Below is a small trained network, with its code and all its weights. Each question gives an input and a target symbol and asks what happens when units are switched off, that is, made to give their printed mean instead of their output.

import numpy as np


def w(rows, s, z=0):
    codes = np.array(rows[::2]) - 128.0
    scale = np.full(codes.shape[1], s)
    scale[-1] = z or s
    return codes * scale


def f(y):
    return np.maximum(y, 0)


def softmax(a):
    e = np.exp(a - a.max(-1, keepdims=True))
    return e / e.sum(-1, keepdims=True)


def log_softmax(a):
    a = a - a.max(-1, keepdims=True)
    return a - np.log(np.exp(a).sum(-1, keepdims=True))


def net(x, mask):
    ids = ['ΓΠΨΩεη'.index(c) for c in x.split()]
    T = len(ids)
    res = E[ids] + P[:T]
    r = res
    for j in range(2):
        rows = slice(4 * j, 4 * j + 4)
        q, k, v = (r @ M[0][rows].T for M in (Q, K, V))
        z = softmax(np.where(np.tri(T) > 0, q @ k.T / 4**0.5, -1e9)) @ v
        o = O[0][rows]
        res = res + np.where(mask[j], z, o[:, -1]) @ o[:, :-1]
    y = f(res @ A[0][:, :-1].T + A[0][:, -1])
    res = res + np.where(mask[2:14], y, B[0][:, -1]) @ B[0][:, :-1]
    return log_softmax(res[-1] @ U[:, :-1].T + U[:, -1])


Q, K, V, O, A, B = {}, {}, {}, {}, {}, {}
E = w([
[189,113,149],'Γ',
[247,96,136],'Π',
[10,25,75],'Ψ',
[19,159,122],'Ω',
[116,201,98],'ε',
[146,132,101],'η',
],0.013)
P = w([
[70,119,151],'0',
[230,98,124],'1',
[144,175,45],'2',
[62,84,212],'3',
[151,122,89],'4',
[118,171,6],'5',
],0.015)
Q[0] = w([
[8,198,89],'head 0',
[153,39,248],'head 0',
[138,127,115],'head 0',
[124,167,147],'head 0',
[127,119,97],'head 1',
[83,197,130],'head 1',
[140,167,83],'head 1',
[132,151,133],'head 1',
],0.012)
K[0] = w([
[136,53,38],'head 0',
[87,116,245],'head 0',
[116,145,119],'head 0',
[50,111,67],'head 0',
[159,157,99],'head 1',
[160,141,186],'head 1',
[147,189,111],'head 1',
[137,120,143],'head 1',
],0.011)
V[0] = w([
[161,28,117],'head 0',
[77,231,94],'head 0',
[145,228,225],'head 0',
[99,124,214],'head 0',
[86,145,46],'head 1',
[92,135,241],'head 1',
[37,79,101],'head 1',
[125,2,189],'head 1',
],0.0088)
O[0] = w([
[181,45,79,129],'head 0',
[108,187,230,182],'head 0',
[2,146,96,2],'head 0',
[82,183,103,89],'head 0',
[133,96,174,200],'head 1',
[144,106,72,119],'head 1',
[121,1,123,247],'head 1',
[114,31,52,142],'head 1',
],0.0066,0.0058)
A[0] = w([
[141,88,120,118],'neuron 0',
[142,129,49,164],'neuron 1',
[92,80,121,2],'neuron 2',
[161,127,102,162],'neuron 3',
[128,186,133,154],'neuron 4',
[131,75,186,73],'neuron 5',
[60,164,223,51],'neuron 6',
[141,182,86,68],'neuron 7',
[62,140,139,79],'neuron 8',
[147,176,107,58],'neuron 9',
[122,85,167,191],'neuron 10',
[247,153,160,55],'neuron 11',
],0.013,0.007)
B[0] = w([
[167,209,131,215],'neuron 0',
[116,196,87,206],'neuron 1',
[40,237,189,190],'neuron 2',
[114,113,58,190],'neuron 3',
[195,147,153,180],'neuron 4',
[161,255,152,201],'neuron 5',
[132,160,86,213],'neuron 6',
[99,65,174,148],'neuron 7',
[101,102,70,177],'neuron 8',
[76,7,149,144],'neuron 9',
[150,88,189,255],'neuron 10',
[23,96,126,202],'neuron 11',
],0.0092,0.0077)
U = w([
[132,127,102,170],'Γ',
[145,217,72,104],'Π',
[152,187,212,59],'Ψ',
[250,159,89,111],'Ω',
[56,133,50,18],'ε',
[126,103,163,254],'η',
],0.015,0.0081)

Each question gives the input, a string of symbols that net reads in full, and the target symbol t.
The units are the heads (4 rows each of Q, K, V and O) and the neurons (one row each of A and B). Each row of codes is followed by its name. A weight is (code - 128) times the scale printed after its matrix; where a second scale follows, it is the last column's (O, A, B and U).
mask holds one flag per unit, heads first, then neurons. A switched-off unit (its flag False) gives its mean, the last column of its rows in O or B, instead of its output. The means were averaged over made-up inputs and are rounded, as every weight is.
A unit's drop is (log p(t) with every unit on - log p(t) with that unit switched off) / (log p(t) with every unit on - log p(t) with every unit switched off).
The circuit of an input: a set's keep is (log p(t) with only the set's units on - log p(t) with every unit switched off) / (log p(t) with every unit on - log p(t) with every unit switched off). Starting from the 12 units with the biggest drops (on a tie, the unit counted first), units are removed one at a time, each time the one whose removal leaves the highest keep (on an exact tie, the one counted first), for as long as the keep stays at least 0.8.
units of the circuit, in order: the units of the circuit, biggest drop first
most important unit: the unit with the biggest drop
top k neurons: the k neurons with the biggest drops, biggest first
which heads matter: for each layer, one digit per head in row order, 1 if its drop is at least 0.15 and else 0, layers parted by /
drop when u is switched off: that unit's drop, to one decimal
input Π Ω ε Π, target Ω: top neuron -> [neuron 11]
input Γ Γ ε Π, target Ω: which heads matter -> 11
input ε Ω Ω ε, target Π: units of the circuit, in order -> [neuron 6; head 0]
input Ψ Ψ Ψ, target Ω: which heads matter -> 10
input Ω Ω Ψ Ω, target Ψ: units of the circuit, in order -> [neuron 5; head 0]
input Ψ Ω Ω Ω Ψ ε, target Ψ: units of the circuit, in order -> [head 0; head 1]
input Ω Ω Ω η Γ, target η: which heads matter -> 01
input ε Π Ψ, target Ω: top 2 neurons -> [neuron 11; neuron 2]
input Ω ε Ω Ω, target ε: units of the circuit, in order -> [head 0; neuron 8]
input Ω Ψ Ψ Ψ Ω, target Ω: which heads matter -> 11
input η η ε, target Ψ: top 2 neurons -> [neuron 4; neuron 7]
input Ω Ψ Ψ Ω, target Ψ: top 3 neurons -> [neuron 5; neuron 2; neuron 0]
input Ψ Π Π, target ε: drop when neuron 10 is switched off -> 0.0
input η Π Γ Ψ, target Ψ: most important unit -> neuron 2
input Ω Ω Ψ Ω Γ, target η: drop when neuron 5 is switched off -> 0.2
input Γ Γ η Ψ Ψ, target Π: drop when head 0 is switched off -> 0.6
